Below are the code and all the weights of a small trained network. Each question names an input and a class and asks about switching units off, where a switched-off unit gives its printed mean instead of its output.

import numpy as np


def w(rows, s, z=0):
    codes = np.array(rows[::2]) - 128.0
    scale = np.full(codes.shape[1], s)
    scale[-1] = z or s
    return codes * scale


def f(y):
    return np.maximum(y, 0)


def log_softmax(a):
    a = a - a.max(-1, keepdims=True)
    return a - np.log(np.exp(a).sum(-1, keepdims=True))


def net(x, mask):
    res = np.array(x, float).reshape(1, 5) / 4 @ E
    y = f(res @ A[0][:, :-1].T + A[0][:, -1])
    res = res + np.where(mask, y, B[0][:, -1]) @ B[0][:, :-1]
    return log_softmax(res[-1] @ U[:, :-1].T + U[:, -1])


A, B = {}, {}
E = w([
[77,108,229,59],'x0',
[33,39,92,113],'x1',
[229,32,152,156],'x2',
[129,127,128,129],'x3',
[163,118,94,2],'x4',
],0.0089)
A[0] = w([
[102,86,164,200,120],'n1',
[134,121,137,133,115],'n2',
[95,143,210,104,124],'n3',
[151,123,143,50,84],'n4',
[113,169,89,114,112],'n5',
[191,188,135,93,76],'n6',
[75,204,87,115,25],'n7',
[201,43,155,150,77],'n8',
[110,120,230,89,121],'n9',
[165,111,85,76,95],'n10',
[115,131,144,158,65],'n11',
[96,134,144,193,42],'n12',
[85,64,92,126,78],'n13',
[115,122,187,109,3],'n14',
[169,141,165,148,115],'n15',
[154,154,153,129,68],'n16',
[155,81,140,140,33],'n17',
[136,190,148,122,122],'n18',
[160,196,174,100,131],'n19',
[110,162,174,193,82],'n20',
[150,119,66,55,76],'n21',
[146,185,178,122,136],'n22',
[97,101,71,114,123],'n23',
[157,166,156,119,79],'n24',
[131,153,9,165,79],'n25',
[134,113,164,188,99],'n26',
[192,85,156,125,74],'n27',
[189,173,139,155,106],'n28',
[111,118,192,100,21],'n29',
[165,141,50,142,57],'n30',
[92,74,114,116,64],'n31',
],0.015,0.012)
B[0] = w([
[131,196,192,70,238],'n1',
[118,133,122,123,137],'n2',
[209,115,80,191,236],'n3',
[155,184,175,78,195],'n4',
[127,120,54,123,184],'n5',
[94,96,163,158,192],'n6',
[81,152,8,106,189],'n7',
[35,171,4,125,242],'n8',
[240,139,61,247,255],'n9',
[138,218,221,127,190],'n10',
[162,132,156,84,137],'n11',
[152,183,162,94,166],'n12',
[99,94,194,183,195],'n13',
[255,102,88,249,136],'n14',
[98,106,136,113,195],'n15',
[109,112,147,150,145],'n16',
[77,193,46,152,145],'n17',
[79,87,132,127,197],'n18',
[71,82,145,132,231],'n19',
[150,173,144,56,208],'n20',
[117,241,204,148,203],'n21',
[93,95,146,117,221],'n22',
[90,73,185,149,203],'n23',
[88,116,146,183,159],'n24',
[243,101,146,179,227],'n25',
[169,186,164,56,198],'n26',
[77,148,61,123,196],'n27',
[68,66,179,145,219],'n28',
[181,119,112,204,150],'n29',
[211,94,136,194,174],'n30',
[73,122,170,203,171],'n31',
],0.0077,0.0074)
U = w([
[253,101,99,173,87],'0',
[169,110,119,102,255],'1',
[175,197,167,100,89],'2',
[112,141,37,126,92],'3',
[119,51,171,141,81],'4',
],0.014,0.017)

Each question gives the input, the list of numbers given to net, and the class t.
The units are the neurons (one row each of A and B). Each row of codes is followed by its name. A weight is (code - 128) times the scale printed after its matrix; where a second scale follows, it is the last column's (A, B and U).
mask holds one flag per neuron, in row order. A switched-off neuron (its flag False) gives its mean, the last column of its row in B, instead of its output. The means were averaged over made-up inputs and are rounded, as every weight is.
A unit's drop is (log p(t) with every unit on - log p(t) with that unit switched off) / (log p(t) with every unit on - log p(t) with every unit switched off).
The circuit of an input: a set's keep is (log p(t) with only the set's units on - log p(t) with every unit switched off) / (log p(t) with every unit on - log p(t) with every unit switched off). Starting from the 12 units with the biggest drops (on a tie, the unit counted first), units are removed one at a time, each time the one whose removal leaves the highest keep (on an exact tie, the one counted first), for as long as the keep stays at least 0.8.
circuit, biggest first: the units of the circuit, biggest drop first
most important unit: the unit with the biggest drop
top k neurons: the k neurons with the biggest drops, biggest first
drop of u: that unit's drop, to one decimal
input [-3,-1,-4,3,8], class 2: circuit, biggest first	[n21]
input [8,5,-7,4,-2], class 0: top 2 neurons	[n9, n3]
input [2,-1,-6,0,8], class 2: top 2 neurons	[n21, n4]
input [-4,7,8,2,7], class 3: top 2 neurons	[n8, n27]
input [-4,8,4,5,4], class 4: circuit, biggest first	[n13, n23]
input [5,7,-5,-5,7], class 2: top 3 neurons	[n21, n4, n10]
input [-4,-6,7,7,-3], class 1: circuit, biggest first	[n28, n9]
input [7,-1,-3,-1,-5], class 0: top 2 neurons	[n9, n3]
input [2,-6,-5,-5,3], class 4: circuit, biggest first	[n19, n6, n18]
input [4,7,-5,7,-8], class 2: circuit, biggest first	[n1, n12]
input [7,1,-6,-3,2], class 0: circuit, biggest first	[n9, n3]
input [-6,3,4,-3,8], class 2: circuit, biggest first	[n21, n10]
input [5,0,-2,1,-7], class 2: circuit, biggest first	[n1, n20]
input [-6,-2,7,-1,5], class 3: most important unit	n8
input [-5,6,6,7,-8], class 2: circuit, biggest first	[n1, n26]
input [-5,8,-1,3,-5], class 4: top 3 neurons	[n13, n23, n9]
input [8,-7,7,1,8], class 0: top 4 neurons	[n9, n3, n14, n29]
input [-8,7,-4,-8,3], class 0: top 2 neurons	[n25, n30]
input [-1,5,-3,-2,1], class 4: top 4 neurons	[n23, n8, n13, n9]
input [-6,-5,5,8,4], class 1: circuit, biggest first	[n9]
input [3,-8,6,7,-7], class 4: top 2 neurons	[n28, n19]
input [-6,-5,0,-7,8], class 2: top 4 neurons	[n21, n10, n9, n3]
input [-4,-5,6,0,2], class 3: drop of n14	0.0
input [-4,-8,0,4,6], class 4: drop of n28	0.1
input [5,-8,-4,-6,4], class 4: drop of n19	0.2
input [8,0,4,4,6], class 0: drop of n9	0.4
input [8,-2,8,0,1], class 0: top neuron	[n9]
